How the elements are linked:
s871: a>s902, t>s880, e>s891, s>s341
s632: a>s925, t>s450, e>s663, s>s108
s698: a>s955, t>s329, e>s638, s>s450
s448: a>s610, t>s902, e>s268, s>s58
s315: a>s821, t>s623, e>s255, s>s566
s231: a>s537, t>s428, e>s692, s>s631
s577: a>s578, t>s768, e>s537, s>s231
s284: a>s411, t>s583, e>s410, s>s69
s631: a>s692, t>s85, e>s956, s>s972
s955: a>s850, t>s690, e>s698, s>s638
s280: a>s972, t>s537, e>s142, s>s677
s771: a>s547, t>s164, e>s880, s>s311
s956: a>s631, t>s578, e>s972, s>s280
s566: a>s255, t>s516, e>s975, s>s768
s473: a>s428, t>s255, e>s85, s>s578
s108: a>s663, t>s546, e>s587, s>s932
s329: a>s690, t>s225, e>s987, s>s788
s925: a>s326, t>s638, e>s632, s>s663
s31: a>s666, t>s753, e>s652, s>s547
s548: a>s225, t>s610, e>s876, s>s807
s190: a>s311, t>s31, e>s817, s>s158
s666: a>s25, t>s400, e>s31, s>s652
s850: a>s778, t>s851, e>s955, s>s698
s788: a>s987, t>s876, e>s778, s>s850
s578: a>s85, t>s975, e>s577, s>s537
s326: a>s319, t>s698, e>s925, s>s632
s680: a>s583, t>s663, e>s533, s>s656
s975: a>s566, t>s420, e>s768, s>s104
s268: a>s448, t>s871, e>s58, s>s423
s587: a>s108, t>s319, e>s932, s>s705
s58: a>s268, t>s891, e>s423, s>s225
s768: a>s975, t>s630, e>s104, s>s428
s255: a>s315, t>s553, e>s566, s>s975
s610: a>s606, t>s158, e>s448, s>s268
s158: a>s817, t>s547, e>s902, s>s871
s623: a>s69, t>s656, e>s553, s>s516
s1: a>s914, t>s956, e>s400, s>s753
s821: a>s630, t>s69, e>s315, s>s255
s450: a>s638, t>s788, e>s724, s>s546
s690: a>s851, t>s423, e>s329, s>s987
s851: a>s807, t>s58, e>s690, s>s329
s533: a>s680, t>s108, e>s656, s>s457
s411: a>s457, t>s705, e>s284, s>s410
s972: a>s956, t>s577, e>s280, s>s142
s516: a>s553, t>s411, e>s420, s>s630
s164: a>s501, t>s914, e>s25, s>s666
s85: a>s473, t>s566, e>s578, s>s577
s778: a>s788, t>s807, e>s850, s>s955
s25: a>s164, t>s1, e>s666, s>s31
s663: a>s632, t>s724, e>s108, s>s587
s410: a>s284, t>s680, e>s69, s>s623
s546: a>s724, t>s850, e>s319, s>s326
s428: a>s104, t>s315, e>s473, s>s85
s553: a>s623, t>s457, e>s516, s>s420
s880: a>s771, t>s25, e>s311, s>s190
s319: a>s546, t>s955, e>s326, s>s925
s420: a>s516, t>s284, e>s630, s>s821
s423: a>s58, t>s341, e>s225, s>s548
s638: a>s698, t>s987, e>s450, s>s724
s876: a>s548, t>s448, e>s807, s>s851
s457: a>s656, t>s932, e>s411, s>s284
s807: a>s876, t>s268, e>s851, s>s690
s341: a>s891, t>s190, e>s606, s>s610
s902: a>s158, t>s771, e>s871, s>s891
s753: a>s400, t>s280, e>s409, s>s501
s547: a>s652, t>s501, e>s771, s>s880
s225: a>s423, t>s606, e>s548, s>s876
s501: a>s409, t>s677, e>s164, s>s25
s705: a>s932, t>s925, e>s583, s>s680
s630: a>s420, t>s410, e>s821, s>s315
s932: a>s587, t>s326, e>s705, s>s583
s724: a>s450, t>s778, e>s546, s>s319
s537: a>s577, t>s104, e>s231, s>s692
s987: a>s329, t>s548, e>s788, s>s778
s104: a>s768, t>s821, e>s428, s>s473
s311: a>s880, t>s666, e>s190, s>s817
s142: a>s280, t>s231, e>s677, s>s914
s817: a>s190, t>s652, e>s158, s>s902
s914: a>s677, t>s631, e>s1, s>s400
s400: a>s1, t>s972, e>s753, s>s409
s891: a>s871, t>s311, e>s341, s>s606
s606: a>s341, t>s817, e>s610, s>s448
s652: a>s31, t>s409, e>s547, s>s771
s677: a>s142, t>s692, e>s914, s>s1
s583: a>s705, t>s632, e>s680, s>s533
s409: a>s753, t>s142, e>s501, s>s164
s692: a>s231, t>s473, e>s631, s>s956
s656: a>s533, t>s587, e>s457, s>s411
s69: a>s410, t>s533, e>s623, s>s553

The rows follow the links: the fewer symbols apart two elements are, the more alike their rows tend to be.

Each row is also shifted at random along 2 hidden directions that mean nothing.

Some elements, each with a row of numbers:
s409: -167 5 -12 -16 11 0 3 24 -17 -12 -30 19 -2 25 -39 13 2 -13 -15 -2 -36 -27 1 42 -1 35 13 -47 10 1 -30 8 -5 119 24 17 9 -2 16
s553: 132 -17 -5 -47 18 -10 35 9 -29 5 33 34 -3 28 -12 29 24 -11 14 -13 25 -23 -15 7 16 -36 -26 75 -9 -8 5 1 39 -77 -13 0 41 -32 15
s546: 53 32 44 -10 62 21 -26 -39 -41 18 -47 13 -17 123 -9 21 -31 -1 54 25 49 -22 -46 2 -4 -78 -7 -12 -21 27 36 5 11 -87 51 -58 27 -12 7
s164: -66 -36 -18 -18 45 4 -27 3 15 10 24 14 23 114 -22 31 -1 10 65 -22 0 -42 19 2 -3 1 -15 -22 8 -31 -13 17 13 94 44 -9 -1 0 -3
s311: -64 -33 1 16 -25 -8 -33 -6 25 29 31 -55 -23 42 -13 -24 -2 24 16 -13 0 -4 40 -38 0 24 8 7 37 6 20 10 -6 49 13 -18 2 10 -50
s420: 94 4 -17 -40 2 -12 71 17 -28 -13 23 55 8 -40 -4 26 24 -34 -23 -3 7 -6 -27 21 13 9 -13 50 -24 -5 -8 -9 23 -63 -33 24 46 -33 31
s578: 11 -55 -25 -17 12 -12 -16 49 -5 -25 28 -4 7 27 -12 33 40 6 3 -46 5 -54 6 18 23 -8 -13 64 22 -39 -45 18 32 31 -10 25 -36 8 -14
s987: 42 -2 19 30 -6 5 -48 -39 31 21 -13 -52 -4 8 29 -25 -24 34 28 15 26 32 2 -53 -18 -20 12 -16 7 18 31 -6 -18 -46 10 -22 -37 19 -22
s768: 72 -25 -55 -24 -7 -8 58 30 21 -22 49 63 63 -94 20 35 33 -23 -21 -24 -26 -5 7 17 13 34 -39 28 -34 -40 -42 -18 6 5 -42 58 -4 -9 35
s871: -27 2 16 7 -42 -3 25 -48 36 46 49 -31 -12 -4 -2 -41 -18 5 13 9 -11 34 40 -36 -9 42 20 -15 12 20 46 -17 -25 24 7 -27 58 -15 -20
s516: 0 30 5 -19 -2 -13 44 44 -59 -37 -24 37 -27 -31 -22 15 21 -30 -61 0 -5 -11 -48 59 8 -7 5 25 1 20 -27 -1 27 -37 -34 22 20 -16 34
s537: 35 -79 -12 -23 3 -8 -17 46 -12 -6 44 1 -2 89 -17 37 42 16 31 -42 20 -58 8 0 22 -16 -23 100 34 -39 -19 32 35 20 5 8 -11 3 -23
s955: -25 44 59 32 -11 2 -38 -15 -40 -16 -64 -56 -65 20 4 -39 -28 28 -30 39 20 16 -24 -2 -23 -43 34 -25 18 58 24 6 -5 -56 4 -42 -15 14 -19
s606: -92 49 16 8 -26 1 16 -35 18 28 -16 -14 -13 -36 -11 -45 -34 -9 -26 27 -30 52 18 -9 -19 51 32 -63 4 46 34 -20 -34 42 11 -21 53 -11 -1
s450: 73 41 41 11 9 10 -1 -42 -16 16 -29 -11 -23 18 7 -17 -28 1 8 31 27 24 -16 -19 -4 -31 11 -10 -9 32 43 -16 -2 -84 17 -40 38 -17 5
s231: 19 -64 -18 -18 -19 -19 0 39 -13 -1 55 -3 -8 22 -17 23 40 4 -6 -48 -1 -41 11 2 19 18 -17 85 39 -31 -20 20 27 17 -13 19 5 0 -25
s587: 82 28 -13 13 24 13 -4 -14 2 -23 -37 33 46 -53 42 8 -6 1 5 18 12 12 -25 -4 -10 -31 -21 -23 -36 -17 -15 -18 -9 -69 -12 11 -38 18 32
s268: -76 55 4 21 -22 7 22 -44 42 18 -12 -1 15 -83 16 -52 -32 -19 -20 38 -42 57 15 -14 -14 51 20 -92 -30 34 22 -29 -49 31 8 1 20 5 20
s501: 21 -58 -43 -30 15 13 17 -25 54 44 96 36 64 54 8 24 10 -7 70 -36 -19 -15 41 -38 5 35 -30 9 -23 -55 10 -6 4 74 16 3 37 -18 -5
s788: -33 42 26 63 -41 -6 -27 -22 8 -10 -51 -57 -33 -86 24 -57 -30 18 -51 39 0 58 6 -15 -16 1 38 -32 14 47 11 -9 -39 -31 -28 -6 -43 24 -23
s690: -2 12 15 46 0 13 -62 -30 26 9 -28 -53 -6 -6 33 -28 -30 26 20 15 10 26 9 -39 -20 -14 12 -36 -3 11 22 4 -24 -21 14 -23 -50 31 -23
s698: 35 43 45 27 -25 -4 6 -34 0 5 -31 -31 -42 -45 11 -46 -29 8 -26 29 3 43 -16 -10 -11 -6 28 -12 3 43 41 -9 -17 -77 -4 -23 18 2 -5
s457: 45 -4 11 17 8 -2 -23 38 -49 -32 -52 -11 -26 6 2 15 8 19 -38 3 21 -26 -32 26 6 -52 -6 40 24 1 -25 21 20 -64 -22 3 -48 25 -8
s925: -6 66 23 0 51 25 -20 -8 -44 -16 -85 22 -11 35 0 5 -31 -13 -5 36 29 -2 -49 22 -16 -69 3 -55 -28 30 2 -4 0 -51 33 -22 -6 7 35
s623: 73 5 14 -29 -1 -13 42 29 -54 -17 -5 18 -21 -11 -15 13 26 -12 -27 -2 20 -19 -26 30 12 -28 -1 64 7 0 -8 1 26 -65 -29 4 28 -10 8
s69: -40 20 55 -8 38 -2 -18 68 -99 -56 -87 -9 -81 101 -49 30 15 2 -38 15 43 -58 -71 78 8 -78 10 42 38 34 -33 36 45 -42 8 -16 -19 15 1
s225: -1 31 -2 26 -18 16 2 -58 74 27 7 -2 38 -78 43 -43 -42 -5 24 21 -23 62 28 -61 -19 32 5 -80 -36 -1 25 -20 -50 13 -4 -8 0 4 12
s411: 170 -35 -8 -12 0 -10 -7 13 -7 -1 31 4 -2 21 18 23 20 20 24 -17 49 -10 -10 -15 15 -39 -33 82 -3 -26 1 11 34 -104 -17 5 -11 -5 -8
s566: -45 33 -29 -5 -12 -13 68 57 -22 -50 -21 62 30 -135 1 7 29 -48 -86 -1 -46 7 -16 63 9 34 -5 -7 -16 -11 -62 -22 -12 38 -53 70 -9 -4 55
s817: -29 -41 20 8 -37 -10 -22 -38 32 43 45 -51 -24 56 -12 -23 -14 25 42 -10 -1 9 35 -48 -14 20 12 15 36 0 40 12 1 21 17 -33 31 -8 -51
s724: -13 64 45 16 10 7 0 -12 -34 -7 -69 -6 -42 -3 -4 -26 -28 -8 -28 41 10 24 -34 20 -12 -34 31 -37 -13 58 20 -8 -6 -61 12 -29 18 0 15
s428: 19 -26 -47 1 -8 -3 34 56 13 -35 25 38 44 -94 15 21 42 -17 -34 -35 -35 -10 6 21 12 37 -23 29 -5 -45 -47 -6 4 31 -47 63 -36 16 22
s108: 11 60 0 23 34 10 -12 -4 -13 -35 -75 28 12 -45 27 3 -13 -10 -27 20 6 11 -35 23 -13 -37 -9 -54 -39 18 -28 3 -12 -44 0 7 -52 12 42
s142: -40 -25 -20 -33 -33 -16 67 14 4 16 71 23 -9 -15 -32 6 23 -27 -22 -25 -28 -4 10 15 20 53 4 32 12 -7 2 -6 11 54 -23 15 71 -40 -5

Start, symbols taken left to right, then the element you end at.
Answers are names.
-52 23 5 33 9 26 -49 -36 27 8 -45 -24 12 -5 27 -27 -34 16 20 30 -2 20 1 -35 -25 -13 19 -77 -17 17 9 0 -30 12 20 -18 -46 25 -9
a t e: s448
12 13 -4 32 -13 15 -38 -42 48 15 -9 -29 29 -39 45 -38 -28 20 29 13 -1 48 13 -61 -27 5 0 -53 -18 3 18 -10 -39 -5 11 -12 -38 20 -13
e a e: s851
-77 16 31 -6 4 8 -18 -48 1 45 -1 -28 -28 81 -26 -10 -30 8 35 18 4 6 2 -13 -12 5 22 -44 10 38 48 -2 -9 29 45 -51 58 -14 -18
e a: s341
-49 -12 -30 -22 -15 -6 48 -7 43 25 54 41 37 -42 -12 4 7 -31 -8 -15 -41 8 29 -1 9 64 -11 -21 -16 -19 -3 -18 -6 84 -13 27 43 -23 6
t e: s142
-20 -39 -27 -8 31 -1 -26 62 -20 -41 -7 14 16 50 -10 46 35 -2 -1 -31 10 -67 -4 36 11 -20 -23 34 19 -42 -55 27 27 46 6 24 -58 18 10
e t a: s255
-68 -33 6 -13 -33 -28 15 55 -38 -13 22 -14 -37 10 -43 13 29 -5 -47 -22 -7 -31 0 34 20 25 12 58 54 -2 -27 14 26 46 -18 15 10 2 -15
s t e: s537
-30 30 10 20 28 24 -30 -48 33 24 -23 -8 18 31 12 -16 -38 4 47 17 -1 22 5 -36 -17 -5 7 -83 -25 10 21 -4 -25 19 45 -32 -3 3 10
a s e: s548
152 -6 11 20 -41 -4 6 -68 44 44 46 -34 9 -75 46 -46 -22 17 17 13 6 68 20 -78 -14 5 1 16 -16 8 55 -18 -17 -105 -23 -10 19 -5 -25
e e: s698
-101 44 22 9 6 13 -13 -38 1 18 -33 -12 -18 37 -13 -21 -39 -3 15 23 -10 24 -2 -4 -14 7 28 -86 -8 32 26 -3 -32 46 39 -34 34 3 11
e a e: s268
-23 -20 16 0 -24 -7 -16 -39 21 45 43 -37 -21 62 -13 -21 -17 21 33 2 3 17 28 -39 -5 25 22 10 23 19 53 1 -5 26 30 -35 54 -18 -38
e a: s902
27 -5 -31 -23 14 1 36 32 -16 -29 9 61 45 -48 15 44 28 -22 -17 -21 -15 -18 -13 35 14 9 -26 17 -26 -30 -49 -3 12 17 -24 52 -12 -8 37
s e e: s473
-48 36 -7 -23 29 -2 40 55 -60 -50 -48 46 -12 -10 -28 40 13 -26 -60 3 -11 -31 -48 81 9 -15 -6 -16 -9 4 -53 -2 10 9 -12 27 5 -1 46
a s: s255
-4 27 9 27 12 12 -44 40 -37 -64 -79 -15 -23 -24 15 7 5 5 -56 19 14 -13 -34 37 -6 -52 8 -10 6 16 -44 14 4 -44 -9 15 -86 38 10
e e a: s533
6 -67 -5 -35 -6 -18 -6 39 -27 4 50 -14 -19 94 -28 42 41 12 26 -38 14 -66 4 13 19 -6 -10 90 47 -21 -13 25 41 24 10 -7 15 -3 -28
t t: s255
-18 81 24 21 13 24 9 -11 -33 -27 -85 16 -18 -48 9 -12 -30 -23 -45 44 3 25 -42 25 -21 -26 23 -69 -24 40 -6 -16 -15 -51 9 -12 1 2 46
t e s: s724
